(in the rows, 128 means zero)
Facts:
[mosun ziklol] Θ flotro
[mosun riples] Θ trefi
[skegru plipo] Θ roplin
[skegru rebo drafak] Θ guklis
[papek greva] Θ gadrar
[papek siklem minuk ziklol] Θ disol
[papek taklo fodrefu diflo] Θ brorok
[papek] Θ satru
[papek] Θ klogi
[brudal] Θ luplozo
[tronerur keture] Θ tedroni
[tronerur riples siklem] Θ ravuta
[tronerur] Θ riplak
[tronerur kluklusas skevoku] Θ libris
[rofil] Θ truklo
[rofil plipo veflik] Θ nenas
[keture flupi] Θ riku
[keture taklo] Θ kire
[geza] Θ ditrapo
[kovi] Θ skisafas
[kovi troplan] Θ skovatim
[skestelek ditus] Θ diskor
[skestelek] Θ plete
[riples rebo kluklusas] Θ kliski
[riples] Θ botru
[dridrapok dravi rebo lenum] Θ fluklas
[truklam] Θ zubro
[rikegrek suskevu pagra] Θ skubror
[rikegrek pepo] Θ skudek
[dravi] Θ segres
[dravi pluvi suskevu] Θ muskik
[rebo kluklusas siklem pluvi] Θ foplak
[rebo] Θ kipok
[rebo] Θ kigun
[rebo] Θ narus
[lukluske] Θ flalutren
[lukluske] Θ fuvukli
[fugukla] Θ nustogir
[fugukla] Θ klatre
[fugukla] Θ drika
[maskar] Θ stadul
[maskar gana] Θ trara
[maskar] Θ gaskanim
[kluklusas] Θ fiplin
[flupi pagra] Θ dudru
[nidak] Θ stuklak
[flibropo] Θ grapan
[flibropo fleklas] Θ lebol
[flibropo siklem] Θ rogul
[klimin] Θ tridral
[klimin skevoku] Θ plupel
[klimin] Θ vabrom
[letrabi] Θ mubrofor
[siklem taklo] Θ punak
[siklem ditus pagra] Θ gemen
[troplan] Θ flestes
[kliklos] Θ kostem
[kliklos greva] Θ flofo
[kliklos] Θ golur
[minuk] Θ kuflo
[ziklol suskevu] Θ seflas
[ziklol greva] Θ timuk
[nutum] Θ tutras
[nutum] Θ brepla
[ditus pagra] Θ grufla
[ditus paklin] Θ flofleku
[taklo] Θ klagol
[drafak] Θ zasko
[drafak kaplir] Θ musepos
[fodrefu fleklas] Θ movir
[kaplir skevoku] Θ toskas
[skevoku] Θ gradruse
[bostem] Θ klubrak
[bostem] Θ stosko
[veflik] Θ stastu
[veflik] Θ kote
[paklin] Θ bivem
[batar] Θ noper
[batar] Θ daga
{golur neskom riples trara flofo segres stosko gradruse fiplin} μ daga
{klaplek tridral grapan fuvukli kote siklem ravuta} μ vafis
{mosun tedroni} μ kipok
{kigun bubrotek rofil kostem rikegrek klimin brorok nenas flidepas flotro ditrapo} μ diskor
{skegru grobrak zasko dotruklu noper vabrom flibropo ditus} μ muskik
{papek brudal klatre kunal dredon truklo fama bostem} μ kaplir
{flestes brepla flofleku fugukla kliklos datrar plete gaskanim skevoku} μ riplak
{ridra nidak roplin movir povur} μ maskar
{skudek stadul geza zezen zubro vuna lebol} μ diflo
{drika zitrobrir retudro kire fluklas} μ fodrefu
{fibro riku} μ klogi
{kuflo rebo vavok fudrer drafak veflik} μ lukluske
{tronerur kovi} μ taklo
{narus keture gemen stuklak dudru grufla plipo botru} μ rezon
{klubas magre bitrofun luplozo pepo letrabi punak skovatim disol kliski foplak} μ fleklas
{stastu skisafas gana tutras plupel flalutren gipa nustogir timuk pemik} μ nutum
{stepa truklam dravi minuk trasim} μ lenum
{skestelek klubrak flupi zunum gadrar zizu rogul bivem seflas} μ guklis
{plebre robrir} μ musepos
{lutrodus rozaflos libris trefi druflaful greva paklin} μ klagol
{toskas ziklol} μ dridrapok
{mubrofor plabren troplan zategil pagra} μ satru
{kluklusas broklis bagril stivek} μ batar
{getum} μ paton
{zugabar} μ nodrogril
{pluvi skubror suskevu flaplum} μ ziskaben
{golur flestes bubrotek tronerur klubas stadul kostem brepla lutrodus dravi vuna libris dotruklu zugabar kire broklis vabrom siklem troplan fama brorok plupel riku skovatim nenas gadrar dudru stosko lebol suskevu gradruse flotro timuk disol kliski seflas} φ c
{klaplek mosun papek tridral drika fibro brudal grapan narus dredon stastu skestelek riples klubrak zubro plebre grobrak truklam skisafas rikegrek kote magre flofo zasko tedroni retudro fugukla truklo plabren luplozo letrabi kliklos datrar ziklol tutras stivek plete flidepas zizu fudrer segres trefi gipa druflaful povur grufla trasim rogul bivem veflik foplak} φ b
{kigun skegru ridra skudek kuflo klatre rofil kunal keture fuvukli gemen neskom geza stepa kovi zezen zitrobrir trara flofleku rozaflos rebo toskas mubrofor kluklusas noper bitrofun flupi getum vavok nidak fluklas zunum pepo roplin flibropo klimin bagril minuk punak gana pluvi zategil movir robrir skubror flalutren ravuta stuklak ditus drafak gaskanim greva plipo pagra fiplin skevoku botru nustogir bostem ditrapo flaplum pemik paklin} φ a

Known rows:
[132  95  82 104 159 130 124 192 123  88 145 138 100 120 120  87 198 172
  66 140 112 165 106 150 113  93 146 147  98 155 158 144 120  68  85 138
 102  94  96] : vabrom
[126 145  83 121 113 155 123  74 117 126 159  94 147 170 143 198  79  83
 109  76  72 151 113 118 131 197 153  72 112 142  90 129 120 132 171 147
 109 177 176] : rofil
[156 144 143 149 106 108 154 136 100 108 133 127  68 100 132  82 166 128
 176 163 132 116 137  85 133 138 151 141 125 136 129 145 143 166 110 130
 131 128  76] : klagol
[168 140  95 126 125 118 177 119  87 109 150 124  82 121 127  88 132 130
 129 161 147 102 125 114 125 139 147 125 147 119 128 119 157 162 123 137
 130 127 115] : rezon
[175  68  50 117 147 123 122 161 136 140 141 119 122 148 120  71 175 163
  66 130 150 171 135 174 145 113 133 138 104 146 164 148 123  85  57 150
 100  83  97] : flestes
[157  94  73 117 172 151 124 169 108 120 162 133 128 121 124  75 167 157
  83 121 127 175  97 162 142 123 131 148 116 143 152 139 131  85  73 162
 111  84 107] : zugabar
[104 142 169 115 147 102 148 120 161 159 108 144 120 105  79 132 100 156
 133 116 196  94 127 161 115 113 122 150 149 110 138  58 112 147 132 117
 141 108 142] : klaplek
[131  67 124 140 178 160 117 173  85 144 139 152 147 131 125  68 189 136
 130 127 133 185 149 133 179 117 120 152  98 169 154 171 122  95  58 156
  88  93  75] : seflas
[183 159  82 131 135 137 175 104 111 113 175 136  83 123 121  90 116 132
 129 148 133  85  90 130 114 158 148 121 162 113 122 116 179 158 128 145
 147 120 121] : maskar
[154 130 108 114  69 126  97 122 116 114 102  51 170 129 173 151 127 113
 112 129  87 167 155  85 118 128 131  98 150  79  98 135 132 105 138 108
 160 173 188] : nustogir
[105  77 102  90 188 175  99 204 109 118 127 145  90 132 177  89 195 115
  98 134 107 166 114 100 137  78 108 196  76 163 156 152 100 104 108 143
  38  69  84] : kliski
[121  95 168 156  72 111  95 129 101 106 114 124 160 145 184 162 116 105
 143 151  85 155 205  98 160 112 105  99 114 141 104 202 129 132 153 105
 145 162 130] : gemen
[124 107 108 149 189 143 130 181  54 122 138 132 166 103 111  72 189 145
 121 132 139 204  72 148 156 136 125 153  98 137 160 142 113  92  57 172
 114 112  87] : golur
[109 137 131 143 112 177 105  94 137 122 137 143 167 174 157 173 114  82
 151 115  51 107 140  96 128 147 124  86 132 144 101 191 155 122 167 118
 128 163 140] : pluvi
[160  96  61 113 183 157  99 182 120 128 158 127 111 123 173  83 149 132
  78 132 127 170  65 156 138 109  94 185 102 127 152 135 117 107  97 164
  91  65 102] : klubas
[156  84  60 108 168 133 102 195 100 121 142 111 111 114 179  80 153 136
  66 144 142 188  86 152 144  97  92 190  93 122 159 129 104 112  92 160
  85  67 104] : skovatim
[ 57 124 193  94 165 135 154 125 147 163  86 165 116 127  75 138 131 129
 148 112 177  79 167 116 117  95 130 153 133 141 141  68 102 142 146 103
  87 113 131] : narus
[178 156  85 130 134 134 175 107 106 113 170 134  82 121 124  90 120 130
 130 151 137  87  99 124 118 154 147 123 158 117 124 120 173 159 126 144
 144 121 118] : lukluske

Rows:
No name comes twice in this set of rows, the named rows included.
[106 156 122 137 106 172 103 103 164  97 139 147 144 170 150 179 128  95
 144 117  32  95 114  99  96 143 137  85 126 146 106 188 157 104 176 112
 132 167 135] -> kluklusas
[104 152  88 122 116 172 121  90 145 105 128 126 158 182 144 182 117  88
 116 115  49  97 110 107  93 146 141  78 126 131 112 166 150 110 176 114
 118 175 156] -> drafak
[ 53 175 217 130 190 157 147 122 161 135 129 207 131 103  63 144 121 141
 175 107 144  62  80 141  99 126 123 149 151 136 132  84 132 123 153 114
 146 119 120] -> riples
[101 140 170 122 149  95 151 117 161 160 105 150 127 111  74 130 102 157
 131 124 200  90 126 169 118 112 118 145 147 113 145  63 110 143 129 113
 142 111 137] -> zizu
[100 121 154 142  68 112  97 134 120  94  94 114 143 147 167 171 152 102
 146 149  69 146 176  78 126 112 131 101  95 145 114 193 114 124 155  99
 121 176 119] -> ravuta
[ 70 140 151 139 105 131 119 137  82  71 103 131 167 146 154 179 145 104
 129 153  59 137 137  89 111 119 131  91 103 136 115 181 126 112 176 103
 128 190 136] -> fiplin
[ 64 133 174  88 159 120 159 127 151 151  83 153 110 122  70 140 130 141
 127 118 183  78 151 129 103  92 137 150 133 132 145  55  99 140 147 104
  95 118 140] -> zasko
[132 156 152 148 142 121 131  81 225 212 106 149 130 135  58 120 107 136
 175  95 197  72 106 170 122 153 127 142 146 123 147  81 121 149 102 129
 139 105 110] -> kliklos
[143  97 112 158 161 135 110 176  99 149 123 124 147 114 113  64 207 141
 145 127 140 200 106 136 164 137 131 155  84 156 164 164 105  98  39 165
  98 104  60] -> gadrar
[137 143 136 122 141 110 143  87 223 184 121 156 115 137  67 128  88 156
 128 105 195  62 119 190 109 130 124 135 160 115 144  70 129 141 124 115
 147  94 134] -> fugukla
[167 109  60 123 182 163 122 157 125 120 181 144 132 126 120  79 155 158
  80 116 120 158  68 178 131 136 130 141 128 136 148 137 147  78  76 166
 129  85 112] -> troplan
[108 181 199 164 157 137 123 102 206 189 119 167 131 101  64 125 120 134
 212  89 169  84  73 149 120 159 123 156 147 126 136  87 125 145 111 132
 159 109  99] -> papek

Now the same nodes, written a new way:
Known rows:
[172 159 169 112  93 137 104  92 164 140 150 154 154 103  94  90 133  91
 156 159 111 112 152 128 160 164 160 110] : riku
[154 145  86 148 184 151  97 165 132 101 139 195  90 104 180 153  61 116
  89 173 141 169  77 160 135 161 121 160] : maskar
[181 156 167 136  92 122 124  95 155 123 152 151 125 105  89 106 151  90
 150 172 111 115 138 150 162 166 158 130] : stadul
[176 123  88 123 101 150 129 171 106 164  80  94 163 104  77 153  70 147
 148 103 155 159 167 108  85 142  99  88] : kigun
[155 126 161 157 186 154  97 132 119 107  81 139 124  97 157  96  60  83
 119 174 129 171 104 137 153 154 106 106] : diskor
[ 85 122 116  95 100 120  97 184 160 157  91 133 122 178 166 154  71 151
 131 118 162 103 148  91 101 163  98  91] : ditus
[123 107  89 135  95 144  99 142 140 167  99 141 161 164  99 168  89  92
 152 104 116 110 164 118 136 123  99 101] : fuvukli
[166 150 167 104  93 124 104  98 161 127 148 133 137 103 113  92 113  83
 154 171 128 107 160 111 160 165 154 102] : dudru
[ 96 130 164 125 134  90 146 158 101  98 146 102 147 158 155 133 180 186
  84 113 153 111  78 129 142  66 128 166] : kliklos
[ 99 107 163 125 174 109 176  84  93  99 138  95 137 100 165  95 181 158
 122 105 103 134 154 126 106  68 149 150] : trefi
[ 88 107 105 102 165 153 101  93 155 177 105 100 171 124  77 140 130  92
 150 102 112 109 148  88 151 161  98  89] : punak
[ 97 116 159 149 154  97 181 108 109  98 144 108 102 117 184 105 179 170
 128 113 135 132 100 140 134  64 141 151] : stivek
[ 90 112 166 144 173 105 166  90 104  98 139 109 140 110 175  94 181 164
 124 105 108 130 135 132 139  67 147 151] : grapan
[159 101  91  94  97 149 109 101  95 163  85  95 156 105  83 168  88  80
 144 103 107 113 167  94  85 140  98 101] : fluklas
[112 114  89 125  96 142  99 162 141 163 103 136 155 173  96 170  96 114
 145 105 140 111 159 115 124 140  97 105] : zategil
[128 125 110 139 190 156  97  90  93 100 133 163 156 102 105 117  71  94
  86 164  76 170  88 149 158 160 132 163] : satru
[ 86 127  87 106 107 130  97 182 108 127 128 114 158 202  78 169 159 177
  89 103 143 117 158 103 143 165  98 136] : greva
[112 150 102 156  98 157  97 150 106 178 124 155 120 160 103 170 148  94
 153 111 116 110 167  96 102  93 106 103] : flalutren

Rows:
No name comes twice in this set of rows, the named rows included.
[108 104 161  98  95 145  96 163 153 165  80 125 173 117 114 156  61  80
 144 108 146 104 161  91 124  89  95 109] -> flofleku
[118 146 165 159 157 148 180  92  84 108 149 105  83 108 181 159 188 138
 129 128 116 127 153 116 100  65 157 155] -> stastu
[159 128  92 156 100 148 110 180 141 168  82 104 165 149  76 162  66 144
 156 103 151 156 166 126 144 110  96  87] -> ditrapo
[ 99 102 164 103 187 129 188  87 103 112 139  96 112 100 102  92 181 102
 145 102 117 129 102  90 104  70 143 117] -> foplak
[ 97 159  92 153  96 157  99 182 114 178 134 166  99 185 122 169 153 139
 142 110 152 107 164  97  96 122 107 110] -> gana
[ 87 128 156 117 172  95 179 136  93  96 147  96 100 122 172  98 187 183
  91 106 151 138  97 120 103  70 150 159] -> mosun
[ 83 110 165 135 145  87 168 162 133 100 136 114  89 123 190  95 154 174
 119 132 160 112  91 125 122  70 129 136] -> skestelek
[ 94 107  98 111 108 148 100 135 112 153  98 112 170 168  82 162 122 114
 122 103 103 112 167 100 139 156  99 110] -> kuflo
[ 87 119 102 108  97 130 100 185 161 163  92 140 127 181 151 163  75 136
 141 114 162 106 148  97 111 161  96  94] -> paklin
[157 106  88 155 187 151  98  90 115 101 129 190  97 100 181 133  62  79
 111 173  82 171  86 165 151 164 129 137] -> daga
[154 151  83  91  92 141  96 184 172 168 114 167 170 161 102 145  91 181
 134 100 159 103  88 130  83 132 103 154] -> skevoku
[179 152 149 116  92 110 142  85 172 140 153 169 117 102 123  90 179 113
 160 148  97 122 156 165 143 166 167 100] -> gradruse
[176 158 166 120  94 130 169  95 169 151 152 113  98 104  77 105 167  84
 148 146 148 112  80  99 163 166 153 109] -> klubas
[118 116 155 153 156 105 178  87 138 105 140 130 132 103 186  94 176 162
 156 105 116 126 105 156 107  66 154 146] -> tridral
[180 164 169 155 100 143 113  98 134 114 147 101 173 102  75  91 154 160
 139 138  93 168 168 148 160 165 162 109] -> brorok

Now the same nodes, written a new way:
Known rows:
[145 140 175 145  93 104 129 128 155 124 137 111 164 176 146 121 137 130
 104 134 113 118 132 101 126  90 132 127 106  88  64 129 102 150  90 132
 155 126 126 152 145] : skudek
[129 126 172 154 103  73 136 142 131 135 150 109 160 131  88 120 126 131
 140 152  98 133 134  82 118  93 139 118 132  80  79 154  99 154 128 151
 154  86 123 165 157] : minuk
[112  67  61 107 135 171 186 130 132  99 110 117 108 154 118  99  83  94
 139  86 108 108 113 195 118 158 157 139 105 111 113 145 172 112 143  68
 142 106 160 131 133] : kire
[130 153 180 139  83  78 113 153 133 151 140 130 142 134 119 100 143 156
  96 158  92 136 117  81 125  70 128  95 135 113 126 132  68 154 124 117
 171  76 114 131 166] : skegru
[117 103 148  89 138  54  87 131 134  78 141 119 128 111 170 179 169 119
 132 112  99 149  63 144 119 155 161 136 102 166 180 120 143 112 141 150
  58 165 133  95 112] : vafis
[120  64  57 150 107 174 149 149 127 118 114 110 111 110 129 112 137 113
 136 103 136  95 105 226 113 165 148 161 116 145 137  88 203 114 147  60
 167  93 128 113 184] : bubrotek
[130  60  57 117 129 161 156 129 121 123 117 137  97 140 133 109 106 117
 106 110  95  88 121 226 126 165 146 145  94 130 146 118 182 120 137  80
 160 115 143 112 134] : stadul
[136 160 106 133 169 177 117 112 113 138 121 145 113  99 128 139 119 139
 139 138 186 127 181 109 148 143  86 136 159 151 164 118 132 117 126 155
 114 161 114 117  89] : fudrer
[127  56  54 121 127 152 159 143 116 127 120 135  98 129 130 107 105 123
 107 115  88  98 127 216 127 160 153 142 101 132 156 116 181 120 142  73
 158 105 141 119 136] : lutrodus
[138 196 166 195  68  98 120 141 142 181 136  88 159 100 101 116 178 135
 145 162 122 129  85 144 108  94 117 122 137 104  97 111 119 156 155 110
 146  86 132 139 205] : klimin
[139 158 102 137 164 171 117 117 106 150 125 142 113  90 125 141 114 139
 137 146 181 129 190 110 148 142  87 138 165 151 178 120 131 121 131 154
 115 156 114 124  87] : brudal
[103 103 163  75 123  54 101 158 137  79 135 106 129 115 170 158 157 124
 135 106 106 182  57  96 123 131 173 123 127 181 193 128 117 103 149 113
  56 145 138  99 119] : lenum
[120  91 146 103 135  42  83 142 126  94 147 117 127  93 158 181 169 130
 137 126  97 157  70 143 122 156 163 141 110 170 192 118 151 114 153 147
  55 158 134 100 113] : batar
[149 148 167 157  96  85 115 125 136 151 143 129 149 140 121 126 159 143
 107 156  95 109 119 129 121  99 120 119 106  90  88 126 112 159 114 155
 159 111 121 139 154] : getum
[172 171 146 137  71  86 102 119 138 127 130 134 149 160 127 138 143 147
 117 144  82  95 127 158 124 121 121 128 123  77  79 123  83 156 101 168
 166  94 124 115 127] : gaskanim
[139 155 122 135 184 180 111 112  95 191 118 170 105 124  86 137 132 129
 142 140 180 150 176 103 143 173 106 123 168 156 123  95 150 113 121 129
 106 178  90 103  85] : magre
[144 160 164 185  81 115  99 122 151 131 135 111 163 127 127 133 189 128
 132 141 142  96 102 144 107 105 116 135 113 102  65  99 132 154 110 144
 173 110 107 131 198] : ditrapo
[148 149 163 158  98  85 114 122 136 150 140 132 149 141 119 125 157 142
 104 156  95 108 124 129 122 102 119 119 107  93  87 127 108 157 112 154
 160 111 121 138 153] : robrir

Rows:
No name comes twice in this set of rows, the named rows included.
[128 142 119 169 136 193 123 150 130 141 122  91 143  86 134 140 127 127
 180 128 238 156 189  78 142 129 103 165 193 166 151  94 154 106 124 110
 109 143 103 143 130] -> rikegrek
[135 155 115 122 161 202 142 117 138 125 113 115 134 141 160 134  92 120
 143 112 209 147 198  80 151 128 100 148 160 144 131 125 130 109  99 129
  98 179 127 139  71] -> grufla
[133 205 174 134  94 110 133 110 150 149 122 121 140 161 125 100 154 131
 111 137  97 117  86 125 116  87 110  94 106  92  80 141  78 154 127 120
 145 112 148 125 162] -> toskas
[132 149 190 141 122 106 134 116 135 167 133 135 152 193  71 112 139 100
 140 132 109 149 108  88 111 125 150  98 120  81   7 139 114 149 105 116
 139 129 114 138 148] -> punak
[117 131 116 134 173 156 141 137 102 127 129 123 122  88  97 134  87 130
 174 135 192 161 197  53 145 132 107 137 191 145 164 144 122 112 144 149
 107 126 111 148  92] -> ziklol
[112  56  61 105 141 164 179 127 127  93 112 125 106 150 118 102  82  99
 135  88 107 100 120 195 118 160 158 139 106 114 114 147 172 115 143  81
 151 103 153 128 137] -> lebol
[130 170 175 132  96 105 134 122 148 134 131 114 154 161 122 107 129 126
 120 135 106 127 104 100 116  86 126 103 115  86  73 149  80 154 118 130
 152 103 138 142 154] -> botru
[ 90  30  61 102 134 187 189 133 125  88 108 164  91 142 118 103 100 127
 145  76  98 117 102 185 137 142 166 140 105 130  84 156 169  94 131 127
 160  98 161 183 151] -> timuk
[120 151 105 137 157 203 135 111 114 154 114 180 101  91 133 141 140 165
 145 130 170 138 165 119 167 128  86 139 157 167 138 125 129  96 120 193
 109 165 136 173 100] -> gipa
[100  83 147  92 149  38 109 143 123  63 148 101 135  98 131 177 139 107
 178 111 101 170  67 111 112 157 175 136 124 152 165 151 142 112 163 159
  48 134 141 121 116] -> fodrefu
[124 179 183 158  68 127 117 140 160 122 122  99 159 142 131 104 172 125
 133 121 149 127  87  96 107  81 124 114 133 113  70 112  94 145 115 104
 171  91 117 129 212] -> kigun

